Below are the code and all the weights of a small trained network. Each question names an input and a class and asks about switching units off, where a switched-off unit gives its printed mean instead of its output.

import numpy as np


def w(rows, s, z=0):
    codes = np.array(rows[::2]) - 128.0
    scale = np.full(codes.shape[1], s)
    scale[-1] = z or s
    return codes * scale


def f(y):
    return np.maximum(y, 0)


def log_softmax(a):
    a = a - a.max(-1, keepdims=True)
    return a - np.log(np.exp(a).sum(-1, keepdims=True))


def net(x, mask):
    res = np.array(x, float).reshape(1, 4) / 4 @ E
    y = f(res @ A[0][:, :-1].T + A[0][:, -1])
    res = res + np.where(mask, y, B[0][:, -1]) @ B[0][:, :-1]
    return log_softmax(res[-1] @ U[:, :-1].T + U[:, -1])


A, B = {}, {}
E = w([
[47,129,88,31],'x0',
[116,200,28,178],'x1',
[121,130,133,130],'x2',
[170,255,196,79],'x3',
],0.0084)
A[0] = w([
[138,108,211,99,107],'n0',
[107,183,86,189,204],'n1',
[176,47,93,193,71],'n2',
[93,103,83,39,86],'n3',
[123,14,81,171,2],'n4',
[153,203,127,28,69],'n5',
[105,172,52,148,96],'n6',
[133,67,173,101,235],'n7',
[184,115,186,211,149],'n8',
[202,201,153,104,42],'n9',
[140,194,166,124,33],'n10',
[93,140,63,189,75],'n11',
[115,160,108,181,68],'n12',
[112,24,98,169,48],'n13',
[21,2,65,179,4],'n14',
[128,199,176,112,75],'n15',
[150,227,186,67,4],'n16',
[84,151,104,157,165],'n17',
[196,108,171,170,61],'n18',
[210,90,130,210,107],'n19',
[242,161,146,131,82],'n20',
[89,133,89,26,107],'n21',
[110,54,194,31,194],'n22',
[203,154,160,205,71],'n23',
[156,74,172,136,171],'n24',
[114,229,93,147,95],'n25',
[133,110,185,123,92],'n26',
[115,169,114,200,86],'n27',
[123,68,74,104,91],'n28',
[168,71,93,169,83],'n29',
[199,132,165,219,124],'n30',
[77,134,99,27,72],'n31',
],0.009,0.0048)
B[0] = w([
[169,63,82,104,191],'n0',
[195,68,93,50,209],'n1',
[72,132,188,127,192],'n2',
[27,150,105,101,186],'n3',
[152,75,244,163,192],'n4',
[62,76,217,174,198],'n5',
[179,31,111,85,177],'n6',
[164,141,81,37,226],'n7',
[67,143,48,67,217],'n8',
[115,68,246,146,186],'n9',
[121,54,224,143,163],'n10',
[187,53,141,99,175],'n11',
[186,41,123,50,152],'n12',
[140,68,210,124,194],'n13',
[145,76,253,167,227],'n14',
[167,67,206,114,181],'n15',
[126,29,238,161,201],'n16',
[161,68,65,86,168],'n17',
[88,69,83,90,173],'n18',
[24,138,118,21,204],'n19',
[44,125,168,155,188],'n20',
[54,135,83,89,198],'n21',
[202,110,56,86,254],'n22',
[32,132,107,65,195],'n23',
[187,132,92,53,193],'n24',
[184,12,155,59,186],'n25',
[177,53,85,111,160],'n26',
[125,28,128,61,166],'n27',
[81,105,198,168,170],'n28',
[47,115,194,146,172],'n29',
[38,141,59,84,215],'n30',
[13,140,72,106,192],'n31',
],0.0068,0.008)
U = w([
[140,97,232,215,36],'0',
[165,106,115,138,254],'1',
[63,142,100,149,168],'2',
[254,70,87,128,9],'3',
[184,169,102,166,192],'4',
],0.0085,0.0046)

Each question gives the input, the list of numbers given to net, and the class t.
The units are the neurons (one row each of A and B). Each row of codes is followed by its name. A weight is (code - 128) times the scale printed after its matrix; where a second scale follows, it is the last column's (A, B and U).
mask holds one flag per neuron, in row order. A switched-off neuron (its flag False) gives its mean, the last column of its row in B, instead of its output. The means were averaged over made-up inputs and are rounded, as every weight is.
A unit's drop is (log p(t) with every unit on - log p(t) with that unit switched off) / (log p(t) with every unit on - log p(t) with every unit switched off).
The circuit of an input: a set's keep is (log p(t) with only the set's units on - log p(t) with every unit switched off) / (log p(t) with every unit on - log p(t) with every unit switched off). Starting from the 12 units with the biggest drops (on a tie, the unit counted first), units are removed one at a time, each time the one whose removal leaves the highest keep (on an exact tie, the one counted first), for as long as the keep stays at least 0.8.
units of the circuit, in order: the units of the circuit, biggest drop first
unit that matters most: the unit with the biggest drop
top k neurons: the k neurons with the biggest drops, biggest first
drop when u is switched off: that unit's drop, to one decimal
input [5,7,-6,7], class 0: top neuron => n5
input [-4,-7,5,5], class 3: units of the circuit, in order => n0; n22
input [5,6,2,-5], class 3: top 2 neurons => n6; n11
input [6,4,2,6], class 0: units of the circuit, in order => n5; n16
input [-1,6,0,-5], class 3: units of the circuit, in order => n1; n11
input [-3,6,5,7], class 0: units of the circuit, in order => n9; n16
input [-4,7,-1,-2], class 3: units of the circuit, in order => n1; n11
input [6,2,1,-7], class 0: units of the circuit, in order => n14; n4
input [5,-8,4,7], class 3: top 2 neurons => n22; n0
input [-5,8,7,3], class 3: units of the circuit, in order => n1; n25
input [4,-7,-7,-8], class 0: top 4 neurons => n14; n4; n28; n13
input [-4,-1,5,-5], class 0: top 2 neurons => n4; n14
input [-8,5,7,-6], class 2: top 3 neurons => n19; n30; n8
input [-8,0,-6,-7], class 2: unit that matters most => n19
input [-1,5,-1,-6], class 0: drop when n14 is switched off => 0.2
input [-4,-3,5,-6], class 0: drop when n14 is switched off => 0.4
input [1,3,4,-4], class 0: drop when n22 is switched off => 0.3
